Each row has a name. Each question is about the rows just above it. Places in a row count from 0.

<21>: [-4,3,3,-11,-2,19,88,-11,2,9,6,-3,9,5,-8,-11,3,-1,0]
<70>: [-1,0,66,61,2,-3,-1,-3,-8,9,-1,2,6,-3,-2,1,-3,-4,-2]
<212>: [4,1,3,-2,77,57,-1,4,-3,7,-3,-3,5,7,-3,-4,0,0,-10]
<216>: [-3,-1,2,-2,6,8,-3,2,-5,6,11,-7,4,7,6,74,52,2,-4]
<54>: [6,2,4,-2,-2,2,-1,2,1,-2,-6,72,55,10,-3,-8,2,0,-3]
<3>: [-1,1,3,-4,12,76,59,0,-2,4,-5,-4,1,3,-2,-7,3,0,-1]
<28>: [0,-1,2,-1,-1,56,76,4,3,6,4,-2,0,2,-3,-7,5,-2,1]
<185>: [-1,1,5,-4,12,76,59,0,0,4,-5,-4,1,3,-2,-7,3,0,-1]
<186>: [-1,0,66,61,2,-6,-1,-4,-8,9,7,2,6,-3,-2,-6,-6,-2,-6]
<118>: [38,87,9,-4,-1,3,-6,-2,1,4,5,-3,1,-1,-12,-2,-1,-1,-1]
<23>: [-1,1,6,9,69,2,0,-3,1,7,1,-2,2,3,-1,1,2,0,-5]
<193>: [0,-1,2,-1,6,56,76,4,3,6,4,-2,0,2,-3,-7,5,-2,1]
<54> in full:
[6,2,4,-2,-2,2,-1,2,1,-2,-6,72,55,10,-3,-8,2,0,-3]
Go on from [-1,2,6,-3] to the end of its row.
[-2,1,-3,-4,-2]
Places of [-11] in row <21>:
3 7 15
At which places does <186> hold [-6]?
5 15 16 18
After [6,2,4], its row goes on with
[-2,-2,2,-1,2,1,-2,-6,72,55,10,-3,-8,2,0,-3]
Every place of [-1] in <70>:
0 6 10

<26>: [4,3,-61,36,40,45,10,3,29,9,2,8,-12,32,14,-61,0,-42,-61,5,21,-44,7,-39,32,11,-42,-13,-31,-6,-55,14,-36,-31,-28,87,-56,29,60,22,-73,-18,22,11,-36,-14,-16,56,1,66,12,-4,-45,30,-29,-11,-19,-30]
<15>: [-57,-6,-61,36,40,45,10,3,29,9,2,8,-12,32,14,-43,0,-42,-12,5,21,-44,7,-39,32,11,-42,-13,-31,-6,-55,14,-36,-31,-27,87,-56,28,57,-43,-73,-17,30,8,-24,-13,-13,54,-2,64,14,-5,-42,31,-32,25,-19,-26]
<81>: [-57,-6,-61,36,40,45,18,-13,29,9,2,8,-12,32,14,-43,0,-42,-12,5,21,-44,7,-39,32,11,-42,-14,-31,-6,-55,14,-36,-31,-28,87,-56,29,60,22,-73,-18,22,11,-36,-14,-16,56,1,66,12,-4,-38,18,-38,-15,-18,-16]
<15> in full:
[-57,-6,-61,36,40,45,10,3,29,9,2,8,-12,32,14,-43,0,-42,-12,5,21,-44,7,-39,32,11,-42,-13,-31,-6,-55,14,-36,-31,-27,87,-56,28,57,-43,-73,-17,30,8,-24,-13,-13,54,-2,64,14,-5,-42,31,-32,25,-19,-26]
At which places does <81> hold [-14]?
27 45
Go on from [54,-2] to the end of its row.
[64,14,-5,-42,31,-32,25,-19,-26]
Every place of [-44] in <15>:
21
Every place of [3] in <26>:
1 7
<81> in full:
[-57,-6,-61,36,40,45,18,-13,29,9,2,8,-12,32,14,-43,0,-42,-12,5,21,-44,7,-39,32,11,-42,-14,-31,-6,-55,14,-36,-31,-28,87,-56,29,60,22,-73,-18,22,11,-36,-14,-16,56,1,66,12,-4,-38,18,-38,-15,-18,-16]
<26> in full:
[4,3,-61,36,40,45,10,3,29,9,2,8,-12,32,14,-61,0,-42,-61,5,21,-44,7,-39,32,11,-42,-13,-31,-6,-55,14,-36,-31,-28,87,-56,29,60,22,-73,-18,22,11,-36,-14,-16,56,1,66,12,-4,-45,30,-29,-11,-19,-30]

<97>: [-3,-11,14,-30,-17,55,18,7,-6,-16,2,33,-20,11]
<150>: [29,26,-62,23,-28,-18,-26,-46,-27,79,28,-17,13,-25]
<8>: [-12,-14,-14,-14,-27,-14,-14,-15,2,-60,0,20,1,39]
<72>: [24,13,-9,20,46,-70,-14,48,1,-17,30,-43,20,32]
<133>: [39,24,2,-9,46,-70,-14,47,6,-16,2,12,-12,-1]
<60>: [39,24,2,-9,13,30,49,28,6,-16,33,14,29,16]
<133> in full:
[39,24,2,-9,46,-70,-14,47,6,-16,2,12,-12,-1]
Go on from [55,18] to the end of its row.
[7,-6,-16,2,33,-20,11]
<8> in full:
[-12,-14,-14,-14,-27,-14,-14,-15,2,-60,0,20,1,39]
Go on from [46,-70,-14,48] to the end of its row.
[1,-17,30,-43,20,32]
<150> in full:
[29,26,-62,23,-28,-18,-26,-46,-27,79,28,-17,13,-25]
At which places does <8> hold [0]?
10
Every place of [-14] in <8>:
1 2 3 5 6

<19>: [51,-73,-39,-62,17,-26,-18]
<53>: [51,-72,-25,-22,-4,-21,14]
<67>: [-4,-84,-24,-21,-4,-21,14]
<87>: [-5,-77,-1,-61,17,-26,1]
Places of [-4] in row <67>:
0 4
After [-25,-22], its row goes on with
[-4,-21,14]
<53> in full:
[51,-72,-25,-22,-4,-21,14]
The rest of the row after [51,-72]:
[-25,-22,-4,-21,14]
The rest of the row after [-61,17,-26]:
[1]

<169>: [-17,-1,-83,57,32,45]
<117>: [-33,-1,-75,50,38,51]
<152>: [-64,-7,-49,37,50,58]
<161>: [-64,-11,-31,31,56,31]
<148>: [-64,-11,-31,31,56,58]
<153>: [-64,-7,-49,24,62,58]
<126>: [17,-3,-2,-3,-3,17]
<122>: [-48,-3,-66,44,44,51]
<129>: [44,-7,-75,77,14,3]
<125>: [-64,-7,-49,24,-49,24]
<152> in full:
[-64,-7,-49,37,50,58]
Places of [-49] in row <125>:
2 4
At which places does <126> hold [-3]?
1 3 4

<119>: [-17,-6,-82,30,37,-5,-7,14,20,17,-56,22,63,-44,28,-45,-13,17,-58,-14,-6]
<94>: [9,7,-27,53,-13,-35,17,15,35,24,-93,4,12,-35,48,-43,-18,-49,-9,-9,-27]
<83>: [36,0,-41,-10,53,-10,28,3,57,-26,10,7,30,17,-20,-16,-13,28,-85,50,10]
<31>: [69,-28,0,-39,-30,35,7,41,33,-38,31,-32,44,24,-39,-35,14,4,10,-21,3]
<145>: [30,-28,1,-14,-4,62,-24,58,-4,34,40,12,30,31,-9,-61,61,2,-13,-32,45]
Places of [-27] in row <94>:
2 20
<119> in full:
[-17,-6,-82,30,37,-5,-7,14,20,17,-56,22,63,-44,28,-45,-13,17,-58,-14,-6]

<20>: [22,19,38,6,26]
<62>: [22,24,21,-40,-90]
<36>: [2,-42,-90,-42,-43]
<13>: [11,17,-66,-14,-31]
After [11,17], its row goes on with
[-66,-14,-31]
Every place of [-42] in <36>:
1 3
<36> in full:
[2,-42,-90,-42,-43]
<62> in full:
[22,24,21,-40,-90]

<39>: [0,1,14,15,-48,32,-13,-38,-2,30,-59,28,8,28,6,-20,-23,-22,-52,27,0,7,2,-5,19,8,81,22,9,7,6,2,8,42,45,1,24,24,23,2,13,40,31,-16,21,-25,-38]
<11>: [39,-15,17,-26,-26,17,-8,-10,-21,40,39,22,-23,-17,-27,-19,3,39,5,27,-27,-61,35,0,4,-3,50,6,37,31,-12,-27,7,42,45,27,-36,7,-36,-1,4,31,39,-48,15,19,8]
<6>: [7,1,14,15,-48,16,-13,-38,-2,30,-59,28,8,-22,-42,-20,-23,-22,-52,27,0,7,2,-5,7,8,81,22,9,7,-22,2,24,7,5,1,24,24,23,-1,13,40,31,38,21,-25,-38]
Go on from [7,42,45] to the end of its row.
[27,-36,7,-36,-1,4,31,39,-48,15,19,8]
<39> in full:
[0,1,14,15,-48,32,-13,-38,-2,30,-59,28,8,28,6,-20,-23,-22,-52,27,0,7,2,-5,19,8,81,22,9,7,6,2,8,42,45,1,24,24,23,2,13,40,31,-16,21,-25,-38]
Every place of [37] in <11>:
28
Places of [17] in row <11>:
2 5
Places of [7] in row <6>:
0 21 24 29 33

<34>: [22,-13,-6,10,64,40,13,18,-46,2,18,-58,15,22,-26,82,8,-52,-52,-6,-7,-16]
<75>: [-33,-39,16,-73,-25,-34,58,-41,67,-21,75,-72,-44,65,-77,-87,-41,65,43,-17,-7,37]
<44>: [53,-11,-44,15,-56,-24,40,-76,-8,-13,-26,-24,-23,47,-10,25,5,-9,11,-42,17,41]
<66>: [-23,-40,16,-73,2,-22,-5,23,-21,7,-9,69,-8,-6,-10,31,86,-19,-34,33,-18,5]
<113>: [-37,-36,-2,21,-62,3,53,0,-53,53,5,-27,-43,65,49,26,-47,8,-4,-2,-18,24]
After [-39,16,-73], its row goes on with
[-25,-34,58,-41,67,-21,75,-72,-44,65,-77,-87,-41,65,43,-17,-7,37]
At which places does <34> hold [22]?
0 13
The rest of the row after [-44,65]:
[-77,-87,-41,65,43,-17,-7,37]
The rest of the row after [16,-73,-25,-34]:
[58,-41,67,-21,75,-72,-44,65,-77,-87,-41,65,43,-17,-7,37]

<128>: [-19,42,-10,21,16,18,28,-30,9,2,8,-35,4,-32,-20,-13,28,11,-25,33,-23,-44,-24,-10,26,-14,-17,-21,-6,4,-20,-29,21,-25,-47,-7,-7,-25,-39,22,-35,-24,-24,-26]
<139>: [-17,-52,-25,-42,-51,-26,-41,13,-35,-36,-34,-4,-36,17,-21,-33,-43,-21,-19,-47,-32,16,16,-28,-41,-13,-16,-16,2,-47,-14,5,-45,-22,23,-34,-28,6,-14,-44,-15,-16,-25,9]
<154>: [-24,-25,-12,23,-40,-64,-9,-1,-29,-29,-56,-24,-51,14,-20,-40,15,-51,-8,20,7,-36,-23,-60,-28,-15,-19,-12,-13,-14,-52,17,-13,2,-10,-9,-7,19,-25,-14,-19,-33,15,-7]
<92>: [-12,-25,-14,26,7,-72,-24,-44,24,-28,13,-8,-37,-2,7,26,1,-41,24,0,45,-17,-41,-53,-41,-19,38,26,-25,-37,33,-19,0,16,13,30,-24,35,30,12,56,36,19,-57]
<174>: [-41,-11,-30,-33,-82,-46,-54,-7,-82,-47,-55,-72,22,-7,-69,20,-71,-50,9,-49,-36,40,-59,-56,-6,-51,-76,-78,-66,-29,-53,-41,-59,10,32,-8,-9,-32,-53,-76,-26,-20,3,-16]
<178>: [-28,-53,-25,-20,-45,-37,-39,29,-26,-52,-27,-5,-31,45,-17,-24,-31,-10,-1,-41,-16,34,24,-32,-29,-19,-8,-14,18,-48,-8,26,-40,-13,42,-25,-20,22,8,-46,14,-12,-24,18]
<155>: [-13,20,-65,-43,25,13,12,-40,-45,-7,-15,-33,4,-36,-58,27,-50,-15,-36,-55,6,-6,-9,14,-4,-32,-48,-48,-19,27,12,-50,25,-32,3,-28,-67,-54,26,-34,-11,-3,17,-39]
<40>: [-29,-46,-8,-76,-70,47,-48,37,-66,-21,-65,-29,-7,-16,-32,-86,-43,-8,-61,-49,-90,2,17,25,-17,-4,-71,-61,-2,-8,-74,22,-75,-59,-41,-86,2,-59,-75,-71,-82,-89,-73,50]
<100>: [-52,13,-51,-17,-31,-27,-1,7,-64,-58,-29,-67,12,21,-80,9,-44,4,-19,-41,-33,32,-6,-47,17,-46,-73,-80,-3,-30,-33,-24,-6,-31,36,-32,-42,-24,-18,-65,-21,-20,-30,-3]
<48>: [-29,56,-34,14,-8,-31,41,-47,-21,-17,-6,-52,-31,-26,-60,-33,18,-8,-62,36,-39,-62,-28,-76,3,-21,-41,-39,-3,-41,-30,-51,31,-52,-32,-26,-53,-8,-69,16,-68,-20,-31,-42]
<71>: [-49,48,-64,-56,-25,6,-22,-50,-59,-47,35,-85,42,-33,-93,58,-73,7,-35,-71,-25,45,-35,-19,12,-65,-62,-74,-32,-24,3,-72,-16,-50,27,-42,-70,-53,-12,-57,5,6,-10,-53]
<48> in full:
[-29,56,-34,14,-8,-31,41,-47,-21,-17,-6,-52,-31,-26,-60,-33,18,-8,-62,36,-39,-62,-28,-76,3,-21,-41,-39,-3,-41,-30,-51,31,-52,-32,-26,-53,-8,-69,16,-68,-20,-31,-42]
<40> in full:
[-29,-46,-8,-76,-70,47,-48,37,-66,-21,-65,-29,-7,-16,-32,-86,-43,-8,-61,-49,-90,2,17,25,-17,-4,-71,-61,-2,-8,-74,22,-75,-59,-41,-86,2,-59,-75,-71,-82,-89,-73,50]

<95>: [-4,26,9,-14,-36,37,-1,21,-18,15,10,34,12,14,9,-15,8,37,10,10,-13,-6,-15,9,3,22,8]
<121>: [0,-15,10,4,0,6,-8,6,8,3,-18,-25,-25,2,6,0,-14,7,-25,-10,-14,-2,7,-3,4,-27,4]
<115>: [15,26,19,-14,-36,-9,-1,21,7,15,10,34,12,14,-14,-15,7,37,-14,11,26,-10,25,23,14,-15,-15]
<103>: [-4,26,19,-14,-36,-9,-2,21,-18,15,10,34,12,14,-14,-15,-24,3,9,-9,-13,-6,-15,9,3,22,8]
<115> in full:
[15,26,19,-14,-36,-9,-1,21,7,15,10,34,12,14,-14,-15,7,37,-14,11,26,-10,25,23,14,-15,-15]
At which places does <115> hold [7]?
8 16
The rest of the row after [10,10]:
[-13,-6,-15,9,3,22,8]
Places of [6] in row <121>:
5 7 14
Go on from [14,-14,-15,7,37] to the end of its row.
[-14,11,26,-10,25,23,14,-15,-15]
Every place of [-15] in <95>:
15 22
Every place of [9] in <95>:
2 14 23

<69>: [-25,16,23,-25,-32,-21,25,-29,-22,16,-13,23,10,24,8,15]
<9>: [-4,27,28,-22,-10,39,7,-3,44,2,1,32,-4,28,-10,21]
<38>: [-18,-24,-20,24,-2,74,19,11,58,0,36,-28,3,-8,-8,-14]
<82>: [0,-1,-1,39,-10,40,7,-3,44,-24,20,-6,-1,-17,-24,-24]
<9> in full:
[-4,27,28,-22,-10,39,7,-3,44,2,1,32,-4,28,-10,21]
Every place of [-10] in <82>:
4
After [-10,39,7,-3,44], its row goes on with
[2,1,32,-4,28,-10,21]

<55>: [4,10,81,-12,4,-9,-11,-4,19,-10,-5,26,-9,9,-37,-2,6,20,13,-24,24,-9,-7,-6,14,5,2,0,-7,-5,-5,-1,1,-7,3,-12,-3,-2,14]
<10>: [4,10,81,-12,4,-9,-10,-4,19,-9,-5,26,-8,9,-37,-2,6,20,13,6,10,-5,1,0,0,-1,2,4,-10,3,2,6,-8,-3,-8,3,0,-2,15]
<18>: [4,10,81,-12,4,-9,-11,-4,19,-9,-5,26,-8,9,-37,-2,6,20,13,-24,24,-9,-7,-18,8,-11,-5,13,-21,-7,-24,5,9,-12,7,-23,-7,-30,9]
After [0,-1,2,4], its row goes on with
[-10,3,2,6,-8,-3,-8,3,0,-2,15]
Go on from [-5,1,0] to the end of its row.
[0,-1,2,4,-10,3,2,6,-8,-3,-8,3,0,-2,15]
Go on from [-1,2] to the end of its row.
[4,-10,3,2,6,-8,-3,-8,3,0,-2,15]
<18> in full:
[4,10,81,-12,4,-9,-11,-4,19,-9,-5,26,-8,9,-37,-2,6,20,13,-24,24,-9,-7,-18,8,-11,-5,13,-21,-7,-24,5,9,-12,7,-23,-7,-30,9]
After [3,-12,-3], its row goes on with
[-2,14]

<76>: [7,7,-70,-71,-49,13,-49,5,-37,83,48,-23]
<116>: [-81,-19,-37,-37,-49,14,-49,5,-36,83,47,-76]
<37>: [-10,-28,6,-11,73,-32,86,-28,47,-28,23,48]
Go on from [5,-36,83] to the end of its row.
[47,-76]
After [-49,13,-49,5], its row goes on with
[-37,83,48,-23]

<77>: [-16,-8,12,28,-15,10,-13,41]
<47>: [-18,17,-42,-22,-6,-17,-10,-3]
<51>: [-20,-3,-23,8,19,-3,32,-23]
<108>: [-31,-13,-5,51,-31,-31,22,51]
<192>: [-72,-8,-35,89,18,6,3,58]
<208>: [-86,28,-91,35,-9,-26,-40,64]
<17>: [-16,-8,12,30,-1,10,-13,41]
<179>: [-30,-4,-61,78,27,-17,-9,35]
<181>: [-33,12,-23,28,-16,-6,-43,58]
<175>: [-37,-11,-42,-22,-7,6,29,5]
<167>: [-84,27,-87,37,-10,-25,-44,69]
The rest of the row after [-42,-22,-6]:
[-17,-10,-3]
<181> in full:
[-33,12,-23,28,-16,-6,-43,58]
The rest of the row after [-17,-10]:
[-3]
Every place of [-31] in <108>:
0 4 5
After [28,-16], its row goes on with
[-6,-43,58]
After [27,-17,-9], its row goes on with
[35]

<88>: [11,25,28,24,26,16,-18,34,19,-31,-54,-18,-7,-3,-24,-9,0,-4,-7,-14,37,-21,11,23,-38,37,11,-14,-24,2,-27,-19,9,5,1,-9,4,-12,-50,1,-16,-2,-11,-17,28,22,-13,28,-9,10,-10,-7,-36,-11,9,-4,-24,33,35,50,44,-19]
<56>: [-6,-15,13,9,-15,20,40,-2,9,-5,-1,-30,-10,-34,22,7,-13,-4,-15,-31,25,4,30,-25,-29,-9,-23,-39,-22,-30,-4,15,56,22,-19,-10,9,-28,32,-19,-5,-11,11,-22,27,-9,13,34,-21,-31,-8,10,14,-11,-16,7,0,-45,-9,56,-16,-49]
<29>: [-16,-15,-20,-21,-13,-18,21,-12,11,22,30,28,33,-6,2,20,-6,10,-1,28,-28,-23,-69,-6,28,-15,2,15,23,25,16,-7,-6,-1,-10,9,-24,-5,24,35,24,-3,8,24,-11,-21,18,-27,30,25,7,34,44,-16,17,-18,-13,24,-3,-69,-2,13]
<46>: [10,46,44,27,9,43,-27,-8,2,-14,0,-31,-21,31,-43,-37,12,-6,-14,-9,-18,-10,20,6,-22,33,9,-34,-19,6,-14,-5,0,5,6,4,11,-27,-53,-9,-3,19,0,-16,-21,8,-11,12,-5,11,-4,5,-35,0,-8,43,13,42,27,29,41,13]
<93>: [16,36,5,-5,23,6,-44,-2,-24,-1,-12,17,-30,62,-52,-26,2,-8,-4,-14,0,-16,30,16,-2,7,22,-21,-24,32,5,-13,-38,-15,-11,-6,28,2,-39,-22,-14,32,-24,-2,2,28,-19,-13,-9,11,9,-9,-59,9,5,20,-1,14,31,5,42,-1]
<109>: [-15,14,34,7,-20,38,22,-24,25,2,33,-22,14,-7,-24,-7,-8,4,-27,9,-34,-28,-39,-19,-13,7,-2,-40,-4,18,5,1,38,26,-18,16,-13,-58,-3,23,19,5,21,-4,-16,-24,16,6,13,17,4,52,27,-26,4,26,0,40,14,-14,21,-7]
<144>: [14,15,-13,19,21,-18,-12,13,-14,-5,1,-3,7,6,-23,-22,30,-20,-1,28,-29,22,-10,21,18,28,-6,16,-1,-2,30,7,-33,-34,16,1,-15,36,-8,19,30,0,-22,5,-50,4,-10,-43,12,14,-1,-21,48,-4,-37,27,9,-2,-27,-26,-12,9]
<49>: [10,-30,-43,-8,12,-52,-7,15,-11,-1,-27,28,3,-2,28,24,-1,-7,30,-10,33,29,29,16,28,-9,0,55,22,-25,-1,-6,-27,-19,12,-7,3,45,14,-7,-10,-16,-15,9,18,14,-3,-11,-3,-14,-5,-50,-14,27,12,-37,3,-39,-18,1,-34,26]
The rest of the row after [-1,28,-28]:
[-23,-69,-6,28,-15,2,15,23,25,16,-7,-6,-1,-10,9,-24,-5,24,35,24,-3,8,24,-11,-21,18,-27,30,25,7,34,44,-16,17,-18,-13,24,-3,-69,-2,13]
<56> in full:
[-6,-15,13,9,-15,20,40,-2,9,-5,-1,-30,-10,-34,22,7,-13,-4,-15,-31,25,4,30,-25,-29,-9,-23,-39,-22,-30,-4,15,56,22,-19,-10,9,-28,32,-19,-5,-11,11,-22,27,-9,13,34,-21,-31,-8,10,14,-11,-16,7,0,-45,-9,56,-16,-49]

<79>: [-43,20,-31,-18]
<27>: [-43,-2,3,68]
<64>: [-43,36,10,44]
<85>: [-43,48,8,-4]
<91>: [-43,-62,-14,-59]
<65>: [-63,-63,23,23]
Places of [-63] in row <65>:
0 1
Places of [-18] in row <79>:
3

